In the rows, 128 means zero.
[117 120 148 129 137  92 106 132 132  82 163 150 122 108  80  82 107 120
 152  96 145  99 124 146 166 155 101 157  95  45 116 176 161 120 121 135
 138 105 123 114 100 111 194 162 135 124 138  84] => (153)
[136 113 156 137  92 113 125 153 145 152 165 133 123 141 100 118 126 123
 116 179 135 202 144 114 133 194 141 127 102  68 105 152 153 102 143 121
 120  76 165 149 129 156  95 151 150  87 131 114] => (174)
[126 138 151 170  81  89  95 216 123 144 165 161 110 152  89  70  90 134
 115 125 151 124  95 104 146 144 150 142 128  92 121 112 113  78 135  72
 140  47 136 109  84 116  94 155 144 142 166 101] => (153)
[114 125 163 142 109  84 123 113 139  81 170 163 118 109  85  93  77 103
 156 100 164 120 135 139 192 168 103 146  86  59  93 171 164 125 108 164
 152 105 135 117 113  93 220 165 117 118 130 100] => (81)
[112 123 146 149 122  89 108 127 122  78 162 161 125 115  94  85  87 114
 151 106 158  97 135 145 196 165 103 159 101  67 110 172 143 122  89 137
 138  98 108 118 130  98 174 151 136 122 134  97] => (70)
[127 131 144 167  84 100  87 206 125 160 177 160 117 151  92 108  83 127
 114 144 146 104 111  99 137 151 147 150 125  94 129 116 116  81 135  76
 141  58 149 107  92 108 112 153 157 156 168 103] => (89)
[146 109 168 141  92 121 120 159 142 164 181 129 135 149 107 119 139 132
 121 178 129 205 155 122 134 176 129 133  99  63 123 146 157 113 150 146
 106  81 179 150 113 146 113 145 173  99 126 118] => (70)
[132 123 135 161  95  96 106 225 117 169 159 145  89 148 107  88 100 136
 117 136 142 141 101 102 139 157 167 146 136  80 116 123 111  85 130  74
 137  36 144 115  91 108  91 147 175 143 165 104] => (170)
[116 128 160 136 122  86 119 125 121  83 160 152 120 120  99 104  90 103
 157 101 154 110 115 143 190 158 113 149  88  48 100 170 143 114  96 151
 145  89 143 123 103  86 183 169 120 115 147 103] => (81)
[138 107 157 147 105 119 126 150 148 153 170 137 126 132 119 132 144 135
 119 168 136 202 147 110 139 189 138 119 109  66 118 150 148 106 143 129
 105  88 161 145 133 157  90 127 171 103 136 118] => (74)
[146 107 160 140  98 117 133 156 141 148 175 134 117 141 116 120 137 128
 115 171 127 214 152 109 139 200 146 126 105  62 110 143 152 108 147 124
 117  68 165 143 125 149 111 145 163  90 123 116] => (170)
[113 118 150 144 115  90 120 129 127  71 152 162 124 117  90  96 100 106
 157 106 161  85 141 139 191 155 106 151  96  70 106 177 161 117  93 135
 148 108 109 121 127 103 192 156 134 114 129  98] => (102)
[120 134 161 173  89 100 100 216 118 146 179 173 118 152  96  77  90 131
 122 123 154 122 105 102 154 143 150 146 123  97 122 113 114  89 132  81
 135  62 139 108  93 111 106 144 152 138 164 111] => (102)
[111 136 160 149 125  81 120 136 130  92 165 161 116 106  78  99  74 111
 146 117 168 111 136 136 194 161 110 150  96  61  85 159 164 121 101 158
 140 116 127 118 123  97 211 178 129 128 127  96] => (87)
[113 136 145 167  75  99  98 216 140 153 174 159 101 162  84 108  84 125
 118 122 156 111 110 103 151 150 145 143 135 106 107 105 117  86 133  82
 133  52 146 110  97 104 112 156 154 141 171 112] => (192)
[110 118 156 139 119  89 111 130 125  65 171 160 120 107  93  89  90 119
 170 100 147  88 125 142 180 159  97 144  89  66 113 164 152 120 106 137
 147 101 117 114 114 110 184 170 135 115 135  88] => (3)
[118 133 141 165  90 102 100 203 124 138 179 167 120 154  88 105  85 123
 112 130 151 110 106 102 149 152 150 139 131  98 115 119 112  82 128  86
 135  69 139 110  93 114 107 152 159 150 163 106] => (89)
[150 109 174 137  84 108 128 152 150 171 155 123 123 148 117 137 143 124
 121 187 139 211 150 112 127 183 151 124 108  68 111 147 151 101 146 128
 128  61 180 160 118 150  88 140 167  87 130 118] => (174)
[151 106 170 143  96 114 126 152 161 157 152 128 126 159 125 134 128 113
 119 163 141 230 157 110 140 194 147 128 116  77 104 130 144 106 141 141
 128  58 172 155 104 139  94 141 175  89 124 120] => (70)
[102 124 161 139 113  77 117 136 128  75 175 166 115 111  87  99  87 114
 163 105 167  99 126 138 199 158 106 146  84  69  96 164 152 119 107 159
 143 115 123 114 122  89 210 168 131 120 143  99] => (3)
[113 137 131 168  87  91 102 219 133 140 182 158  99 161  90  86  71 130
 114 120 150 128 101  99 144 140 163 135 129 103  98 117 115  83 128  85
 129  53 142 117  83 112 108 155 153 157 159 109] => (123)
[124 136 137 175  88  96  88 213 134 157 163 156 114 162  97  86  82 125
 110 121 151 130 107 106 152 153 152 157 137  96 107 111 105  86 123  76
 139  44 143 119  95 101  97 149 165 149 165 110] => (70)
[110 117 154 131 137 102 112 131 126  69 166 155 121 105  97  77  97 118
 168  97 146  91 126 147 174 154 100 151  95  55 119 176 161 124 108 132
 145 116 120 112 104 116 187 158 144 114 136  81] => (102)
[119 137 151 174  79  93  92 220 123 146 179 170 118 153  96  89  81 132
 121 128 144 117 102  97 153 150 150 142 120 101 120 107 116  77 133  80
 143  46 136 109  99 115 100 159 150 142 160 104] => (3)
[122 139 130 170  72 100  95 207 128 142 176 164 109 154  94  91  85 127
 121 115 146 127  90 108 158 156 151 144 134  93 111 116 105  85 129  82
 143  51 151 118  95  96 106 145 142 148 174 118] => (81)
[143 102 157 129 103 124 123 140 154 141 181 135 117 141 121 135 138 128
 133 165 132 200 154 116 144 192 138 115 108  71 124 142 147 111 144 130
 105  77 165 146 115 147  93 130 164  87 134 122] => (192)
[139 111 157 137  98 119 114 147 158 149 176 134 134 138 107 127 141 132
 122 163 133 194 145 110 130 185 136 127 112  69 110 160 157 108 151 127
 121  88 158 157 122 168  99 134 159  98 126 112] => (174)
[142 106 175 126 104 120 123 147 139 153 183 135 140 144 109 135 135 132
 126 183 126 190 154 115 129 173 132 119  96  60 119 154 158 107 153 147
 110  94 178 142 111 158 116 149 165 102 121 111] => (89)
[155 112 167 145  87 110 124 150 148 163 160 128 123 146 128 126 134 128
 126 163 124 205 138 111 130 172 139 127 113  65 114 142 151  99 143 132
 132  54 189 156 125 148  90 151 157  95 130 114] => (81)
[100 123 163 141 114  78 122 122 129  83 166 157 112 111  74  83  73 103
 138 114 173 115 135 141 189 169 111 148  80  66  85 177 156 120 103 145
 142 106 120 124 112 106 200 168 125 115 132 101] => (174)
[152  91 177 130 112 110 128 147 144 157 163 131 132 141 128 142 155 121
 115 181 135 206 153 116 128 181 149 121 110  67 111 139 157 101 144 140
 123  78 176 149 113 153 103 139 173  97 122 114] => (89)
[132 127 131 170  86  92 101 229 115 187 147 141  94 144 108  67  84 134
 105 137 148 133  99 102 128 141 158 142 128  82 116 122 110  70 125  74
 135  51 141 112  94 122  84 161 171 161 167  99] => (74)
[120 139 136 171  60  99  91 211 134 160 174 154 113 155  82 100  94 127
 115 140 151 120 106 102 143 152 156 151 130  98 112 116 111  84 136  72
 143  56 144 122  93 114 109 143 155 148 171 118] => (174)
[128 132 145 180  87  95 103 216 121 166 166 157 113 146 105  69  91 128
 102 126 148 140 104  99 136 155 153 143 125  87 120 115 110  77 137  87
 130  54 134 107  86 126  96 147 160 154 157 110] => (74)
[146 107 167 148  98 113 138 159 150 163 152 122 129 143 128 130 143 124
 112 164 137 210 146 109 122 178 144 122 116  56  99 146 150  95 145 138
 125  74 172 148 114 154  99 140 181  97 123 106] => (74)
[133 124 134 162  88  93 102 231 112 168 167 151  95 145 106  74  92 137
 111 141 144 136  99 103 138 149 164 144 132  83 121 108 110  77 133  71
 140  40 144 111  92 120  95 164 173 148 164  97] => (170)
[113 131 162 143 123  80 127 134 121  93 140 141 116 113 104  82  83 103
 139 116 161 109 119 132 178 155 107 144  82  43  98 175 140 101  90 156
 136 103 131 115  97  98 175 178 131 128 140  93] => (74)
[140 134 127 173  87  93  90 230 114 180 174 151  95 144  97  86  81 138
 108 152 146 127  98 104 144 144 170 144 134  86 114 103 121  73 124  71
 140  44 151 115  93 116  86 159 165 161 158 101] => (87)
[125 132 144 178  84  93 103 213 115 163 166 156 108 143 102  64  94 129
  97 136 154 131  96 103 142 154 150 142 119  88 124 116 111  78 128  89
 133  50 140 104  90 125  92 149 156 148 159 106] => (74)
[148 112 167 133  89 112 124 155 159 168 161 121 139 148 115 142 145 124
 121 178 134 207 147 109 122 180 145 125 113  70 110 152 158 102 154 137
 130  69 176 162 110 161  98 143 173  92 124 112] => (174)
[146 116 149 137 118 124 115 156 148 150 186 141 129 137 118 136 140 135
 125 169 130 211 137 113 151 196 152 117 121  62 108 140 148 113 142 133
 110  90 166 150 117 150  92 126 165 103 127 122] => (87)
[108 116 144 146 121  86 119 124 128  67 169 161 112 111  90  94  83 106
 150 104 157  88 136 138 184 152 112 147  99  77 108 172 160 115  88 144
 136 107 109 115 126 107 189 157 120 131 127 100] => (123)
[114 122 139 148 113  89 122 125 125  80 147 154 116 107  94  91  96 103
 143 111 157 102 141 138 185 172 111 149  89  65 115 172 155 108  97 143
 140 101 106 115 119 115 183 155 136 130 125 100] => (74)
[114 137 131 161  87  96  94 226 123 134 182 164 105 153  83  83  79 132
 127 118 144 127  95 109 154 155 159 139 121 100 111 115 108  87 137  76
 132  54 141 113  82 106 104 159 161 146 166 113] => (3)
[145 103 182 146  92 108 130 153 151 159 169 131 127 156 127 144 137 129
 120 182 142 198 153 109 130 157 149 118 116  69 107 129 150 104 138 139
 112  75 180 151 127 146 102 150 159  99 130 120] => (123)
[129 138 149 172  91  95  99 221 120 151 177 167 110 151  98  73  95 136
 112 132 146 127  99 105 155 158 148 147 123  92 129 105 113  81 132  82
 137  42 141 106  94 114 101 149 160 139 161 106] => (170)
[ 96 124 171 142 107  82 122 129 137  72 157 159 114 112  81 108  77 112
 163 116 167  91 138 132 196 156 100 148  87  74  92 163 163 124  96 151
 151 110 120 113 134  95 208 179 129 114 137  93] => (3)
[114 119 147 143 135  92 115 129 122  89 154 148 116  96 100  68  96 114
 152 100 150  99 126 141 164 156  98 146  90  45 108 180 148 109 106 139
 133 113 118 106 108 120 178 164 139 126 137  86] => (74)
[145 105 173 136  77 111 128 156 163 150 162 133 131 154 123 155 139 117
 135 171 136 205 153 103 139 188 143 117 110  80 109 132 154 100 150 145
 137  66 176 151 115 136 110 145 167  87 124 119] => (3)
[113 116 148 149 126  88 113 129 127  85 158 158 116 114  91  88  90 106
 148 103 160 105 140 142 190 173 105 156  99  74 106 169 153 122  91 132
 141  92 107 118 127  99 175 155 136 118 136  97] => (70)
[142 108 163 135 109 118 116 165 146 157 179 134 137 147 110 111 130 132
 119 167 134 214 148 123 140 180 129 133 100  59 107 149 155 110 151 150
 106  91 170 147 111 149 109 147 167 100 123 117] => (70)
[112 118 161 140 116  89 113 136 123  78 168 156 124 110  91  96 100 120
 168  99 143  89 130 143 171 155 104 145  94  65 110 164 163 119 113 138
 145 104 122 114 122 116 187 177 138 116 135  84] => (3)
[114 114 144 141 142  90 104 135 126  83 171 154 113 109  96  57  91 116
 147  93 151 106 126 155 178 164  96 157  89  62 108 166 151 119 101 131
 136 100 118 116 100 109 171 159 146 124 137  92] => (70)
[133 118 141 158  93  95  94 226 117 167 160 153  99 147 103  82  86 129
 123 134 150 129 108 106 139 142 163 151 121  87 123 113 119  83 131  68
 145  47 145 114  80 103 110 156 169 149 168 100] => (102)
[145 105 158 136 102 120 131 163 138 152 172 134 119 133 115 123 143 139
 127 188 119 206 152 112 134 189 148 126 105  51 119 145 155 104 147 124
 113  73 171 137 133 153  92 139 166  95 123 112] => (170)
[146 118 172 137  89 111 123 154 150 145 180 134 138 152  99 126 131 134
 124 164 133 200 146 113 132 172 131 124 103  53 112 151 154 108 166 140
 111  86 169 150 101 144 127 154 155 102 128 113] => (153)
[111 137 141 165  86  98  99 216 143 155 168 158 101 163  86 107  86 123
 116 121 155 122 109 103 152 150 147 146 136  96 100 111 109  88 130  83
 127  56 145 117  97 100 111 156 154 139 174 119] => (192)
[122 134 147 178  78  91 103 217 116 165 164 158 115 143 110  69  88 136
 106 130 154 128  94 100 142 151 143 137 131  93 114 115 106  79 130  88
 134  61 133 107 102 119  95 151 155 154 166 104] => (74)
[142 112 163 136 104 125 117 156 145 155 179 128 138 148 116 124 125 131
 125 167 128 211 150 117 139 179 134 134 110  62 116 152 145 115 149 144
 105  88 167 151 112 147 108 145 173 101 128 117] => (70)
[120 130 154 141 118  92 112 124 135  70 172 161 123 102  89  84  86 110
 168  86 151  99 124 146 178 160  92 146  90  61 109 171 167 114 113 150
 150 111 135 113 112 109 193 172 115 125 132  88] => (81)
[151 121 165 142  97 120 122 163 143 160 189 134 130 142 109 126 130 131
 122 178 132 202 142 114 141 173 139 121 112  57 112 141 160 104 150 156
 107 101 177 149 111 151 116 154 158 112 118 122] => (87)
[119 141 153 179  70  93  94 223 126 142 179 168 118 154  88  99  79 134
 126 132 144 112 102  98 154 148 150 145 122 109 123 103 121  77 130  79
 147  46 138 109 104 118  97 161 151 141 162 105] => (3)
[143 104 158 133 113 117 117 149 153 149 182 130 132 144 127 138 133 138
 123 171 127 200 147 109 131 171 147 123 113  70 114 149 154 115 143 136
 104  81 169 153 118 148 106 134 164 109 129 117] => (123)
[150 107 152 132 111 122 117 143 149 136 185 142 130 132 125 112 142 130
 128 153 122 213 131 123 143 195 140 120 102  59 123 150 155 107 150 141
 118  78 178 149 102 148  94 127 154 100 127 118] => (81)
[106 120 147 129 132  91 111 124 129  73 166 154 106 107  97  81  86 114
 165  94 149  90 126 149 183 161  94 143  95  62 111 163 148 116 101 136
 137 103 119 110 114 111 183 168 132 110 145  86] => (192)
[144 100 160 141 115 113 112 147 147 141 188 143 127 150 128 135 124 137
 119 161 132 209 144 112 143 183 156 119 114  74 118 142 141 115 146 133
  98  75 157 155 109 146  98 130 159 111 131 125] => (123)
[113 122 156 132 130  76 131 135 123  78 148 150 107 123 110  82  99 102
 143 116 161 116 122 138 195 175 116 142  87  45  90 164 138 110  91 149
 143  86 124 119  94  86 182 170 132 111 135 101] => (170)
[142 114 162 141  99 111 128 152 147 140 167 137 126 146  96 124 125 129
 117 168 137 204 151 110 136 182 146 127 105  57 110 150 150 107 151 116
 115  73 163 145 117 147 103 153 154  91 128 113] => (153)
[149 107 161 144  98 113 137 152 148 163 155 121 128 140 131 136 158 125
 116 177 139 204 142 111 128 184 143 119 115  57 111 152 146  98 142 138
 118  73 175 147 120 148  92 131 178  90 132 113] => (74)
[142 106 163 126  96 125 128 151 150 152 168 124 112 150 110 125 136 121
 128 162 131 197 158 119 131 179 129 122 100  62 120 144 159 104 152 150
 104  86 174 143 108 153 112 160 159  89 124 119] => (192)
[111 125 157 148 113  87 122 126 131  61 156 168 122 120  86 101  86 105
 159 107 166  94 143 138 199 163 107 151  88  73 110 170 156 122  94 137
 148 105 111 122 119  99 189 158 129 112 130 102] => (102)
[135 127 136 168  67  88  92 219 123 184 164 142 102 145  89  85  83 134
 110 147 150 123 108 101 126 137 161 151 123  91 115 124 122  76 129  63
 149  45 144 126  97 130  90 163 164 156 162  99] => (174)
[135 132 147 175  72  93  99 204 123 158 183 166 108 146  98  76  80 124
 119 130 142 133 104 104 147 154 151 143 117  83 122 109 121  78 135  83
 147  43 154 108  93 109 105 154 133 149 161 111] => (81)
[122 133 137 173  79  93  88 221 138 163 174 155 108 161  98  92  74 128
 105 129 150 116 103  92 135 141 152 149 133 107 115 106 120  82 131  87
 139  48 144 113  88 109 118 159 146 162 165 106] => (123)
[142 115 169 136  98 114 133 162 142 137 188 141 129 140 106 112 135 134
 123 172 132 203 146 115 147 185 128 120  91  58 114 149 157 108 149 150
 108  91 166 145 112 150 121 151 160  97 120 118] => (170)
[108 124 144 154 118  83 113 130 133  63 169 165 111 119  84  98  78 106
 145 102 164  88 134 135 189 158 113 149  91  84 103 162 160 109  91 137
 141  97 110 114 121 109 181 162 115 125 129  99] => (123)
[131 138 158 171  78  86  94 211 121 158 166 156 117 154  89  73  86 136
 106 129 149 123 100 100 140 135 150 146 128  90 120 112 117  81 136  77
 140  44 143 113  92 118 103 167 147 148 160  98] => (153)
[151 117 164 127 118 112 110 149 156 140 170 131 130 143 109 127 145 136
 126 155 131 201 129 113 140 177 140 126 107  51 122 159 150 105 151 136
 112  75 175 149 100 143 100 134 160  98 135 106] => (153)
[147  97 167 128 120 125 114 152 144 153 176 137 127 141 129 128 150 143
 137 159 129 201 144 114 141 177 143 125 112  66 128 154 148 122 148 124
 106  87 160 154 117 148  96 121 176  99 136 121] => (102)
[135 123 132 168  93  96  86 225 120 178 163 150 105 151 105  73  74 132
 105 138 148 144 107 108 141 148 162 155 133  94 122 106 107  81 127  70
 137  35 143 117  89 110  84 155 178 155 164 102] => (70)
[146 133 125 174  87  93  88 235 109 189 173 148  99 145 105  79  72 137
 105 151 142 128  97 101 139 140 168 149 140  85 120 104 115  72 126  70
 140  44 142 118  92 116  91 164 166 168 158 103] => (87)
[113 117 143 136 131  95 119 126 120  80 147 146 115  95  97  63  97 109
 152  99 153 105 124 145 166 167  96 140  90  47 106 179 152 112 104 146
 139 118 115 103 107 125 187 170 135 117 134  81] => (74)
[121 140 139 181  74  95 100 216 130 163 166 155 106 150  94  89  85 130
 103 133 155 123 104  97 143 150 151 146 131  88 114 117 110  80 132  80
 136  53 146 110  98 111 108 148 162 159 164 107] => (74)
[121 127 142 150 102  91 115 118 134  69 167 167 122 112  84 102  89 106
 162 101 152  96 135 140 193 172 105 148  96  73 112 172 162 116 102 137
 153  91 119 118 130 103 186 152 114 117 130 104] => (81)
[114 133 159 146 126  81 119 128 124  82 177 163 113 112  87 101  77 110
 150 118 170 116 124 142 210 171 118 139  99  62  88 164 152 123  96 160
 135 113 124 120 116  90 199 161 127 121 133 106] => (87)
[120 139 149 174  69  95  93 211 124 162 179 161 116 155  85  78  85 127
 105 131 154 124 102  99 141 151 150 147 122 101 119 120 112  81 137  80
 142  48 139 119  86 128  94 151 147 142 159 110] => (174)
[122 135 150 175  65  92  95 220 120 146 178 168 111 149  91  85  82 132
 124 141 144 118 104 100 150 149 150 141 115  99 131 107 115  79 134  85
 144  45 144 108  94 112 100 157 149 141 160 106] => (3)
[109 119 175 141 126  83 125 132 136  79 164 161 116 116  88  92  85 109
 154 106 173 106 141 135 189 152 107 150  86  63  94 171 169 123 108 153
 142 116 123 117 109  99 212 167 135 118 128  93] => (102)
[149 116 147 147 102 111 122 165 142 160 184 140 116 137 109 119 114 128
 116 185 135 204 141 108 145 191 142 125 110  59 104 142 151 106 139 130
 116  86 164 146 122 142  99 148 149 109 123 124] => (87)
[114 129 156 129 124  79 122 128 122  81 145 142 121 128  93  88 105 102
 142 108 162  96 113 141 183 152 113 147  93  37  94 182 145 106  97 149
 140 101 129 117  96  89 185 175 122 113 142  93] => (153)
[111 131 131 153 104  92  96 215 113 142 179 161 106 157  95  88  88 131
 112 122 143 123  93 112 150 158 164 132 134 101 104 128 107  85 134  78
 129  54 141 117  82 115  93 148 166 156 162 107] => (89)
[138 127 137 161  73  86  95 222 121 172 155 147  96 152  90  73  84 134
 110 139 148 126 104 100 131 141 159 142 128  88 125 113 123  74 138  68
 145  34 144 112  84 116  96 168 157 156 162  92] => (153)
[119 132 143 160  90 104  95 203 130 149 168 162 118 154  89 109  83 122
 113 137 147 114 113  98 145 159 150 144 127 107 120 108 117  83 128  77
 142  59 143 107  96 112 108 152 159 149 165 107] => (89)
[108 128 130 157  93  98 101 213 124 139 179 159  84 156  90  77  85 120
 115 108 150 132 100 117 151 161 159 135 131  96 105 112 103  86 137  80
 121  49 145 111  71 105 101 153 157 141 167 117] => (192)
[120 131 140 166  84  96  98 218 136 158 166 157  98 157  89  94  86 123
 114 123 153 123 113 106 147 153 152 147 130  97 108 106 117  82 131  78
 136  44 144 110  91 105 108 153 156 140 164 111] => (192)
[111 121 162 140 127  76 120 131 126  85 160 148 113 133 107  99  87 105
 138 115 163 107 127 136 183 149 127 140  89  57  86 163 148 109  92 149
 129  94 131 124  97  89 188 172 121 127 137 103] => (123)
